Below are the code and all the weights of a small trained network. Each question names an input and a class and asks about switching units off, where a switched-off unit gives its printed mean instead of its output.

import numpy as np


def w(rows, s, z=0):
    codes = np.array(rows[::2]) - 128.0
    scale = np.full(codes.shape[1], s)
    scale[-1] = z or s
    return codes * scale


def f(y):
    return np.maximum(y, 0)


def log_softmax(a):
    a = a - a.max(-1, keepdims=True)
    return a - np.log(np.exp(a).sum(-1, keepdims=True))


def net(x, mask):
    res = np.array(x, float).reshape(1, 6) / 4 @ E
    y = f(res @ A[0][:, :-1].T + A[0][:, -1])
    res = res + np.where(mask, y, B[0][:, -1]) @ B[0][:, :-1]
    return log_softmax(res[-1] @ U[:, :-1].T + U[:, -1])


A, B = {}, {}
E = w([
[100,1,106],'x0',
[129,129,126],'x1',
[149,139,3],'x2',
[130,127,129],'x3',
[9,154,100],'x4',
[129,129,126],'x5',
],0.0063)
A[0] = w([
[241,96,154,2],'N1',
[82,34,108,62],'N2',
[125,252,128,89],'N3',
[98,91,210,115],'N4',
[135,120,33,157],'N5',
[5,153,111,3],'N6',
],0.015,0.0091)
B[0] = w([
[191,155,7,169],'N1',
[235,70,131,189],'N2',
[195,67,140,223],'N3',
[149,206,184,199],'N4',
[135,194,204,254],'N5',
[167,158,4,180],'N6',
],0.025,0.0065)
U = w([
[150,182,59,80],'0',
[135,133,151,238],'1',
[137,131,151,229],'2',
[185,68,174,6],'3',
[129,145,148,219],'4',
[148,198,180,5],'5',
[58,96,159,112],'6',
[9,59,89,76],'7',
],0.013)

Each question gives the input, the list of numbers given to net, and the class t.
The units are the neurons (one row each of A and B). Each row of codes is followed by its name. A weight is (code - 128) times the scale printed after its matrix; where a second scale follows, it is the last column's (A, B and U).
mask holds one flag per neuron, in row order. A switched-off neuron (its flag False) gives its mean, the last column of its row in B, instead of its output. The means were averaged over made-up inputs and are rounded, as every weight is.
A unit's drop is (log p(t) with every unit on - log p(t) with that unit switched off) / (log p(t) with every unit on - log p(t) with every unit switched off).
The circuit of an input: a set's keep is (log p(t) with only the set's units on - log p(t) with every unit switched off) / (log p(t) with every unit on - log p(t) with every unit switched off). Starting from all 6 units, units are removed one at a time, each time the one whose removal leaves the highest keep (on an exact tie, the one counted first), for as long as the keep stays at least 0.8.
units of the circuit, in order: the units of the circuit, biggest drop first
most important unit: the unit with the biggest drop
k most important neurons: the k neurons with the biggest drops, biggest first
drop when u is switched off: that unit's drop, to one decimal
input [6,3,-7,4,6,4], class 5: units of the circuit, in order => N4
input [7,5,5,-3,2,-7], class 3: 2 most important neurons => N2; N4
input [8,-6,7,1,-4,-5], class 3: 2 most important neurons => N2; N4
input [3,-1,-7,-6,-6,-6], class 5: 3 most important neurons => N4; N6; N3
input [0,0,-6,5,-3,3], class 5: 2 most important neurons => N4; N3
input [5,-6,0,-6,-6,-3], class 0: 3 most important neurons => N1; N3; N5
input [-1,0,-8,1,-4,-5], class 5: 2 most important neurons => N4; N3
input [6,-6,2,-4,-6,5], class 0: 2 most important neurons => N1; N3
input [6,1,6,-5,8,-1], class 0: 2 most important neurons => N6; N3
input [8,6,7,1,-4,0], class 3: 3 most important neurons => N2; N4; N6
input [-1,2,-5,-2,6,2], class 0: 2 most important neurons => N6; N5
input [2,1,-5,3,7,-3], class 0: 2 most important neurons => N6; N5
input [3,0,8,-6,6,-7], class 5: 3 most important neurons => N5; N1; N3
input [5,-2,7,-2,1,-3], class 5: most important unit => N5
input [2,2,-8,-6,3,2], class 5: 2 most important neurons => N4; N3
input [6,1,7,2,-6,0], class 5: 2 most important neurons => N5; N3
input [8,8,0,-3,8,0], class 0: 2 most important neurons => N6; N3
input [1,-6,1,2,-6,4], class 0: drop when N3 is switched off => 0.1
input [7,-6,1,0,2,-6], class 3: drop when N2 is switched off => 1.5
input [8,-7,-2,3,1,-6], class 3: units of the circuit, in order => N2
input [-4,2,-2,4,-8,6], class 0: drop when N3 is switched off => 0.0
input [-7,-4,-4,-3,0,-4], class 3: drop when N3 is switched off => 0.9
